Each row has a hidden value. The values are split into ranges, and the tier after each row names the range that its value falls in. Each part has its own value, ranges and names.
[-251 -195 -164  278 -248   -3  179 -312 -298  632  176 -165  355  153
   13  135 -157   43 -372  200  151 -106   80  193  -25 -216  -12 -247
 -615 -207 -198  218 -258  -23    5  -83   65 -460   24 -244 -133  270
  -96  259]  zusup
[  10 -286  -52  -34 -419 -158   30 -282 -135  508  -99   38  -22   80
 -122  159 -196  -18 -103   61  295 -200   83   71   99  118  -24    4
 -381  -44  197 -184  132 -144  152 -138 -338 -341  -84  190 -287  173
 -184  359]  zuli
[  70 -172 -170   35 -222   67  303 -138   23  -54 -170   68 -175  150
 -342  -15  167  -90  214 -152   44  -15 -352 -299  168  -81  -28  354
   32   17  269  -58   26    8 -379  263 -219 -132   31  429 -196  -45
  146  -93]  zusup
[ 209   82 -112   27  153  -97  229  -59  -51   55 -206 -384 -148   37
 -305  201  323  183  242 -263   75  253 -579 -310  258 -107   51  248
  175 -267  145  -25  -35   11 -303  203  124   58   65  328  254 -198
   72 -179]  lini
[ -61  176 -314  -81  351  -74   33   19   95 -218   86   20   11  -30
  366  -88   48  311  235 -325 -143   56  191  142  -20 -207 -289 -220
  154  -51  -44  405  -31   33 -346  161  118  -71   73  141  -64 -178
   10 -240]  zesu
[ -93  118 -327  220  333  119  155 -114   82  -67  290 -396  204   19
  306 -144  -52  425  198 -252 -194  100  266   28 -129  -18 -126 -406
   70 -177  -12  461 -101   15 -187  163  152  -11  194  -10 -120 -111
  -56 -225]  Nug
[ 206 -116  -34 -174 -132  131    9 -111 -115   76  -57  462 -417   36
 -242  215    3 -185   -8  -45  156 -201  -98 -210  134   60   20  208
 -119  234  202  -35 -182  -55 -126 -196  -30  -24  -27  178 -154   90
  130  172]  zesu
[ -19 -131   23  124  -95  642 -108 -267 -187  305  191  301  156  173
 -245  -84 -205 -309 -439  407   30 -407  242 -149    9  284  384 -203
 -388  225 -151   49 -211   47  235 -721  221  296  -26 -570 -252  452
    7  313]  potun
[  29 -138  -60   88 -160   94   56 -215  -92  363 -210 -192  185  112
 -194   33   73   17  -33  -39  135   71 -222  -51  158  -48  136   82
 -101 -217  -67  -82   74  138  -18   35  -78 -130  -23   88    6  137
  -79  122]  potun
[ -27 -167 -186  454 -149 -160  430 -223  -65  497   17 -555  347  -35
 -138  302  -26  214 -116  -47  182  118 -241  -83   93    0   65  -67
 -281 -535  -13   72 -155   46  -83  265  123 -339  102  -37   76   65
  -47   86]  zesu
[ -99   55 -242  302   35  523  137   47  111  -92   84  201  330   55
   58 -133 -126 -116 -171 -102 -227  -42  141 -165   56   80  -18  -24
 -118  -17 -191  327 -107  221 -317   -4  137   11   36 -187 -147  164
  148   93]  zusup
[ 130  152 -157  -85  239  373  -43   26   94 -345  199  411 -243   28
    7 -106  -92  -63   27  -83 -190 -279  259 -277   35  241    6  -98
   74  302  137  215 -106  -77 -185 -380  128  376   29  -72 -256    5
  135  -31]  zesu
[ -24  -24 -229  276  -49  222  256  -80   45   40   33 -155  168   93
  -82  -32  -13   65   24 -167  -97   64  -90 -217   76   15  -20   39
  -73 -148   28  182  -62   76 -286  181  -18 -105   83  106 -113   27
   73    2]  lini
[  65  255 -166 -394  375   18 -227  -52 -214 -181   69  581 -416  189
  113   12  197   88  -42   11  -30 -163  -59   75   43 -486  -51 -118
   91  308 -290  275 -439  -53 -299 -411  412  208  -71 -118   98   36
  167 -172]  zesu
[ 148  267 -366 -105  544  -65   41  169  333 -498   24   50 -162 -217
  463  -12   36  460  508 -604 -171  181  211   25  -14   33 -342 -159
  498  -54  102  416   10   87 -404  331  190   94  124  313   19 -329
   64 -338]  zuli
[ -84  122 -204 -221  184  273 -169  -66  -17 -261  312  450 -192  145
  227 -286 -170   -5   12  -17 -215 -368  540   20  -82   38 -167 -301
 -101  424  102  336  -26 -184 -140 -437  -59  171    3  -40 -459   17
    1  -20]  zusup
[ -13  -22 -202   94   82  384   37  -39   71  -46 -125  190  183   39
   78 -102   85   -7   69 -225  -87  121  -40  -11   46 -150  -13   59
  117  -45 -239  262 -108  361 -303  221  124  -84   46   24   -7  115
  122  -44]  potun
[  37  -46 -252   59 -149  -74   35 -110   76  104  -72  141   20   89
  153   19 -137  213   18 -198   42  -22   84   29   33  -77 -107  -58
   -3  -99  -92   51  -42   32 -148  116 -152 -235  -52  195 -146  110
  -32  122]  zuli
[-145   -4 -133  341  -22  481 -119 -124  -22  393  108  -74  639   38
  242 -116 -302   32 -389   13 -102  -28  402  123  -26  132  127 -373
 -305 -224 -435  274  -30  285  136 -213   99  -95   -3 -447 -105  368
 -143  353]  potun
[  30   -5  -19  297  -95  272   63  -88 -184  524   87 -305  275  -16
 -114  248 -190  -30 -317  -40   43   52   24 -163  149  245   83  -81
 -456 -248  -11  123  -57   20   78 -203   43 -142   38 -149   17  155
  -97  421]  lini
[ -24  239 -204 -159   84  202 -241   99   26 -122 -224  256   82  199
  214 -229   54   77   35 -330 -215  146   -4   32  171 -295 -189   77
  126   31 -286  175  145  167 -355   18 -165  -66 -127  251   -5   20
   -2   63]  lini
[ 164  -15   61   -9  250  360  -36 -116 -220  301   95  -12  -72 -147
 -160  302   46 -104 -105    3  139  -26  -15 -110   88  198  175  -79
 -200    7   44  213 -258  109   84 -321  423  148  118 -261  123   82
   38  143]  potun
[-131   13 -193   53  234  565   54 -102   -3 -185  293  242   55   98
   14 -240  -68 -121  -11  103 -183 -254  321  -82  -77  151   19 -209
 -116  312   51  386 -151   15 -164 -318  266  272  115 -276 -306   93
  107 -105]  Nug
[ 160   35  -27    2  -50 -241   28 -204 -160  376   -8 -339  -77   84
 -208  207  -28  189 -111   25  162  -96 -146 -175  190  107  137 -101
 -183 -231  131 -173   45 -247  127 -328  -61   53  -51   55    5    7
 -167  163]  zesu
[-127   36 -188   80  -78  -41   18 -248 -212  300  100 -139  134  311
   -8  -80  -32  184 -202  114   -1  -91  -28   36   39 -277   37 -214
 -261 -100 -207   96 -139 -128  -74 -226   -8 -106  -52  -82  -94  155
  -94   69]  lini
[   2  -55 -101  135  -70  266  157  -26   12   91  -95   31  160    8
 -183   31    2 -170  -64  -73  -14  -31  -97 -190  189  132   13  154
 -156  -69   74   71   80  105 -204  -16    1  -33    8   32  -96   56
   60  115]  zusup
[   3  -55 -154  259 -138 -193  186 -129 -166  552 -205 -233  298   21
  -28  366   69  176 -232 -120  213  240 -393   73  179 -339   11   57
 -231 -509 -366   66 -252  204 -176  252  182 -452  -33  -16  309  158
   -5  193]  zesu
[  59  229 -197 -120  391  557  -62  148  152 -520  203  361 -190  -20
  132 -234  -45  -77  208 -280 -345 -124  346 -241   21  242 -164  -59
  152  371  215  420   26    9 -342 -199   87  353  103   72 -279 -139
  152 -124]  lini
[  61   56  -76   -1   -3  196   -9  -60  -65  101   11  -66  -23   90
 -114  -11  -46  -15  -17 -111  -53  -48   20 -196  150  145   -5   14
 -140   15  153   57  109  -81  -85 -200 -121   54   -1  125 -141   -4
  -49  142]  lini
[ 163   34 -156 -119   92  -33  -17  -97 -119   73   39  330 -331   28
   44  248   19  130   -9 -125  115  -63  -55  -31   36 -174  -49  -33
  -19   80  -72  164 -391  -19 -176 -100  211  -75    4   59   37   65
  111   51]  zuli
[-196  162 -380  203  229  285  -31  -99  -48    4  263  101  272  195
  462 -187  -92  333 -111 -157 -237   84  279  201 -181 -420 -129 -416
  -39  -52 -533  591 -440  196 -299   83  276 -176   77 -223  -38  180
   59  -68]  Nug
[  94  245  -19 -254  413  286 -204   86 -181  -38   96  337 -200  -73
   43  148   59 -121 -111  -69  -54 -101   98  -40  143   12  -55  -72
 -123  215  -35  321 -176   -1 -146 -480  389  243    4 -190   90  -32
   87   72]  zusup
[ -74 -202 -208  172 -310  -31  210 -290  -16  258  -63 -322  142  236
 -120 -134  -26  170  124 -101   45   22  -82  -76   43  -69  -17    8
 -113 -180  134  -46  146  -46 -107  232 -386 -288   27  338 -281   54
 -118   30]  Nug
[ 100   96 -192 -175  300 -316   10   -9   16   62 -110 -117 -115 -165
  243  234   98  354  276 -351  137  168  -26  187   89 -117 -246  -91
  134 -187   61  198   10   14 -174  179  163 -152   43  249  153 -212
  -72 -117]  zuli
[  18   24 -192  -15  -57  152 -195 -244  -92  143  111  153  -12  261
  195 -181 -128  236  -86  -86  -71  -95  236   43  -86 -220   54 -294
  -26   37 -276  152 -190   31   -5 -159 -140  -82  -34    6 -213  232
  -77  117]  potun
[  11   77 -166 -137   85   13  -26 -220 -101  -30  -36  -19 -131  334
 -152 -208  171  159   83   67  -27 -107 -186 -104   90 -234  109  -56
  102   78  -61  -26  -42 -122 -153 -248   26  223  -51   74  -73   31
  -14 -185]  Nug
[  58 -145 -113 -280  -36 -213   41 -244  -88   71   12  142 -363   68
 -100   53   26   70  205   19  202 -261   58   34   40   13  -87  -39
  -72  184  355  -43   44 -249  -28 -178 -118  -28   -1  251 -280  -68
  -64  -64]  zuli
[ -19   77 -186   32  223  -85  126 -203 -127  129   52 -375   26  148
  -63   -3  178  293  109  -27   27   66 -199  -26   59 -199   42 -159
   14 -169  -29  145 -116  -76 -146  -45  217   72   72   11   84  -73
  -45 -217]  Nug
[ 198  -13  -73  -46 -162  352   -7 -100   84 -146 -205  191 -176  258
 -383 -207   66 -137   91  -68  -77 -125 -222 -455  217  171  208  280
  170  154  145 -231  161    2 -159 -191 -254  305  -83  257 -210   96
   74   44]  Nug
[ 241  129  -14  -35   25  190  -53  -39  -31   15  -74  162 -159  115
 -307   71    1  -93 -169   38   -3 -188 -172 -396  250  207  238   96
   -7   35   21 -158  -23  -85  -41 -484   76  373 -104  -73   -4  108
   54  153]  zesu
[  20 -133  -51  -18 -138    3   67 -294 -255  391  -74 -141  -51  209
 -281   88  112   22  -55  106  188  -42 -264  -62  121 -147  132   40
 -212  -58   20  -66  -99  -62  -10 -146    1  -88  -11   65  -21  116
  -51   75]  Nug
[ -83 -101 -172 -176 -118  -64 -168 -382 -184  226   53   95  -67  336
  106 -238  -16  225    6   69   61 -183  165  200  -89 -358   33 -285
  -77   91 -167   49  -84  -77   40 -182 -209 -141  -55   77 -285  188
 -151   -7]  potun

New part:
[ -62  396 -110 -139 -227 -228  308 -162 -119  286  225 -149  180  -80
  268  -57  488  133   85 -342  189   18 -340 -164  201 -251  -11  234
   93 -138  457   24  -79  211   57 -122 -228 -194   84   -2  143 -109
 -258  149]  nup
[ 126  -68  202  205    2  335 -256 -106 -254 -191  -79   94  129  549
 -405  327 -275  -48  -29  -80 -261   78   58   71  -14  149    9 -139
  143   39   11 -259 -339   61   37 -135   90  104   47   37 -165    7
  202 -107]  kos
[-275  149 -335  105   23  351   89 -151  -85  200 -104   59  -29  -51
 -144  371  179  -78  133 -285   28  -79 -129  136    7   50   76   -3
  340   -1  280  443 -399   43   -6   52  178  104   56 -205  252  253
  183   18]  nup
[ -30   65  305  181  117 -148  123  348 -279  475  456  -24  -33  341
  -73   19  361   27  294 -119   84 -288  110  336  356 -424 -143 -169
  -21  148   -7 -229    6  142  222  -52   39 -323 -223 -336  364 -423
 -203 -129]  sumep
[-286   54   45 -244   49 -387  -21   -9  132   28   35 -368  199   90
 -139 -128  135  327 -325 -496  -85    3  101 -144 -180   93 -104   82
   47  177  -19 -128   69 -114 -145 -119  131  165  -85  203  113 -482
 -212 -308]  nup
[ 199 -211 -127   41 -187  552  -63 -337  -92 -257 -136  170   18  203
 -108  308 -257 -155  -37  -55 -398   34   17 -103 -174  261  209  -68
  124 -193  327  -62 -336  116   22  -54   76   72  139   92 -255  434
  370  178]  zuna
[  16  281   -8    0  147  179  156 -141  172  218 -164 -149  122  192
  495  -92  250   78   57  -91  -84   67 -146  204  -41   92 -102  -43
  367    7  123  538 -267 -234   57  254 -285   80 -220  -61  -45   -7
   71  250]  vudot
[ 270  195  -56 -266  -78 -323  223 -191   86  226  204 -161  141   27
  321 -130  265   11   48   70  -69    5 -153 -384   17 -166  -63  121
  122 -216  266 -231 -144   59  114  -34 -263 -204  152  210   72 -168
 -135   -3]  kos
[-275 -191   14 -103  500 -208   53  287  341  412  123 -192  -93  117
  -30 -207  369    7  133 -222 -196 -340  247  329 -142 -119  -91 -283
 -100  312 -264  -13  106 -432   86  210  263 -145 -282 -201  306 -557
 -176 -474]  zuna
[  30  -15  279  145  133 -136  142  277 -278  449  475  -18  -77  315
  -39  -20  341  -34  294  -68   18 -302  130  277  310 -429 -124 -167
  -65   88    5 -264   21  124  243  -21   44 -360 -198 -298  322 -388
 -202 -133]  kos
[  78  -16 -251  -83 -471  323  246 -346 -232  -51  111   43  -12 -159
  163  210   14   26 -104 -262 -126  -47  -54 -244  -16   75  204  173
  195 -317  636  156 -163  425  -15 -135  -12    4   97   39   -5  490
  214  445]  nup
[ 238   60  229  149  -18 -338  100   79 -381  105  575 -101   90  562
 -164  240  145  207  119  -32   70   34   94 -107  302 -367 -134  -11
   45 -127   59 -431 -352  236  194 -280   10 -153   80  139  195 -288
 -170 -115]  kos
[ 183  192   86 -125   96  246  108 -161  278  290 -269  -92  112   58
  584 -276  141 -158   34  137 -261  -62 -136   86 -125  151 -123  -92
  336    9  111  319  -39 -218   75  351 -394  -50 -227 -101  -87  -14
  134  228]  lare
[  78    8 -101  -87 -444  590   20 -288 -141  -32 -242  146   37 -166
   83  104 -176 -138 -139 -197 -286 -137  -67  -84 -115  283  222   58
  260 -127  532  121   34  352  -69  -40  -95   22  -14 -142 -142  440
  358  403]  mus
[  77  239 -345  -74  -40   11  293 -164   41  292  124  -36    1  -59
  273  211  306   25  187  -12   50  -32 -142 -138   61 -110   45   71
  365 -227  367  316 -442   83  101   32  -94  -48  130    4  247  195
  101  161]  vudot
[  12  113  -94   83  349  189  106   40  319  246 -101  -64   35  330
  327   30  280   74  224  -60 -136  -20  -44  371  -71   41  -15 -239
  260   84  -48  467 -351 -413  115  245  -99   12 -200 -149   28  -58
  112   36]  sumep
[ -43  322   -6   21  155  246  107   26  244  354 -242  -85  108  141
  439 -108  274   79  109 -140  -61  -76 -150  363  -27  100  -40 -136
  403  135   80  579 -118 -243   34  249 -279   21 -300 -278   42  -60
  113  205]  mus
[  -4  -20  257 -400   40  -89  136 -297   89  306 -107 -294   45 -275
  447 -598  127 -344 -233   78 -341 -183   42 -266 -208   72 -324  112
   76   16  117 -104  345  -55   25  389 -229 -103 -232   99   16 -310
 -155    0]  kos
[  94 -150  -37 -174 -280  278  262 -288 -191  178  136   40 -113 -271
  287 -115  112 -319   20  -21 -263 -237   21 -181  -11  -53   46   91
    1 -228  507  -78   91  326  109  121  -50 -228  -32  -63   26  251
   80  309]  sumep
[ -82  -22  266  128  107 -163  195  244 -290  397  499  -92  -71  273
   10  -33  380   44  220 -183   47 -253  160  275  298 -406 -151 -109
  -83   87   46 -166    7  131  208  -12   87 -275 -240 -233  321 -374
 -238  -67]  sumep
[   2    9   96 -308   55 -418   -5  -57  161   89   96 -279  184   95
  -35 -195  114   95 -181 -152 -187  -24   62 -311 -149   -6 -127   53
  -20   54    3 -430   45  -84  -17  -72   -3  -35   44  265   59 -470
 -200 -331]  lare
[-181   30   66    3  220 -336  112  475  157  469  300 -252  -28  211
  -12    2  277  405  -19 -284   44 -332  340  288   37 -143 -106 -218
  261  271 -195  181   51 -106    7  -37  172    1 -350 -248  547 -483
  -55 -238]  mus
[ 109   17   23   48 -310  566 -158 -164 -148 -125 -275  164  108  150
 -150  242 -294  -49 -121 -169 -292  -53  -12   25  -95  314  190  -53
  284  -19  321    1 -113  250  -65 -123  -39  103   -4 -115 -186  300
  387  230]  vudot
[ -66  -52  176 -306 -278  -61  226 -279 -106   96   76 -349   51 -230
  404 -360   19   58 -464 -236 -226 -113  175 -293 -160  138 -209  213
  188  -82  298  119  284  226  -94  135 -115  108 -278  162   72  -59
  -47  291]  nup
[ 247 -107  -10  -56 -301  647  -87 -247  -31  -41 -294  224   31  -12
   40   91 -275 -300  -47   43 -436 -156  -31  -61 -164  302  197  -89
  202  -97  373  -84   -3  211    4   31 -109  -57   15 -135 -216  391
  420  266]  lare
[ -21 -177  103  -67  289 -376  129  383  178  441  391 -233 -101  200
   10  -65  218  180   23  -34 -114 -359  422  116  -21 -189 -166 -244
  121  171 -234  -89   33 -139   96   49  207 -102 -264 -110  512 -484
  -69 -333]  lare
[ -33  -58  251 -419   15 -130  144 -203  118  366  -66 -308   19 -333
  415 -580  105 -311 -268   81 -333 -266  135 -273 -212   74 -332   89
  113   53   95 -114  399   -8    3  370 -169  -91 -265   61  138 -324
 -120  -29]  lare
[  49  127  247 -379 -118   87  124 -302   93  312 -254 -243   98 -318
  559 -545   40 -295 -279   96 -317 -169  -16 -235 -189  192 -279  131
  281    7  225   82  331   55  -26  375 -366  -28 -270   19  -14 -138
    8  219]  pezil
[ 295    1  275  208   97  311  -85  103   46   14  -39   35  122  648
  153   52  -63  144   75  -25 -270   -6   66  365    5   98   22 -299
  187   81  -67   63 -169 -157  107   18 -191  -26 -256 -142 -202  -68
  198  149]  kos
[ 316 -209 -274 -105 -281  187  299 -380 -141 -100  297   63  -85    9
  230  199   53  -61   59  -15 -250  -10   16 -333  -44  -57  208   85
   18 -453  542  -77 -329  264  136  -90    9 -138  211  213  -87  445
  165  326]  kos
[  96  149  187  121  -96 -341  163  -14 -410   20  549 -161  150  506
  -78  209  250  304   72 -235  140  150   -2  -96  319 -349 -111  107
  -11 -146  192 -313 -374  255  153 -301  -15  -89   78  202  100 -252
 -254   11]  pezil
[ 125 -171 -329   24 -132  413  192 -397  -94 -164   89  130  -58  106
   97  310   76 -122  152 -132 -244   74  -85  -97  -68   36  240   17
    2 -330  479   93 -478   86  117  -18   93  -44  205  126 -182  488
  203  260]  lare
[ -26  264  256  181 -124 -265  103  277 -433  360  475  -94   92  345
 -189  202  249  262  104 -239  244 -146   49  112  410 -368 -140    5
  195   70  112 -188 -110  375  109 -277   -3 -145  -97 -196  421 -344
 -168  -47]  mus
[ 132  181   44  -38  207  238  104  -74  303  311 -223  -71   86  163
  507 -185  203 -104  126   94 -213  -62 -120  218  -92  103 -100 -160
  316   54   38  376 -136 -302  100  339 -313  -50 -235 -151  -37  -45
  125  153]  lare
[ -34  277  279  226 -207  301 -196  198 -274  192 -111   91  196  336
 -293  216  -90  106  -29 -278    8 -147  -63  292  187   69   -2 -119
  346  242   92  -31   26  269  -44 -197  -84    8 -173 -387  129 -115
  163   38]  nup
[-253  -59  156 -323   95 -342  141  135   95  468  145 -338  -50 -257
  124 -382  221    4 -215 -179 -142 -388  304  -75 -116  -59 -246    9
  114  198  -19  -58  377   15  -32  170   98  -53 -319  -86  429 -506
 -174 -223]  vudot
[ 264   25  118   90  -82 -348  217  -12 -371  106  646 -105   48  441
  -38  227  215  180  140  -17   70   39   68 -206  296 -405  -99   52
   13 -242  186 -393 -379  282  215 -264    2 -195  136  194  203 -167
 -178  -22]  kos
[   1  148  323  201  -22 -143 -103   24 -414  -67  267 -108  218  620
 -358  263   23  228  -17 -258   46  159   23   32  236 -149 -143   17
   64   50   20 -351 -340  179   68 -284   44   54   26  126   15 -320
 -143 -140]  pezil
[ -74  218 -346  -10 -176  120  361 -252 -126  174  193    1   17  -66
  264  177  448   63  215 -336  110   22 -285  -15  146 -185  155  152
  106 -246  552  311 -336  162   98  -49  -68 -132  114  -53   82  263
  -47  299]  nup
[ -11  104  309  166   42 -159  -83  -21 -362  -53  263 -110  205  586
 -325  195   83  132   31 -229    9  157  -15   17  210 -176 -159   13
  -32   42   12 -409 -325  102   99 -220   52   -6   52  147  -18 -348
 -200 -198]  sumep
[ 110  298 -136  -56  -30 -102  259 -279   53   59   74 -280  167  205
  442  106  178  301 -120  -96   29  236  -99 -194  -25   57 -137  144
  483 -216  228  481 -501  -39    7   50 -232  228  -10  274   69  101
   58  283]  mus
[-168  -69  -99   58  526   -9   47  291  413  346   30  -90  -48  320
   50    7  359  112  264 -189 -148 -205  131  482 -106  -58   10 -359
   56  262 -242  255 -186 -524  111  193  173  -71 -243 -245  211 -343
   -8 -320]  lare
[ 148   46 -169   73  307   93  161 -147  243   83   26 -122   40  396
  328  162  186  104  142   47 -148  134  -13   99  -99   43  -61 -143
  308 -114   -1  421 -592 -357  126  194  -70  107  -39  129   11   78
  137   65]  zuna
[-217   10   56 -260  101 -378  -46   11  168   30   28 -331  175  116
 -146 -135  103  268 -271 -392 -147  -16  143 -150 -198   87  -88   38
   26  168  -48 -209   40 -144 -109 -100  133  129  -61  217   81 -498
 -181 -347]  vudot
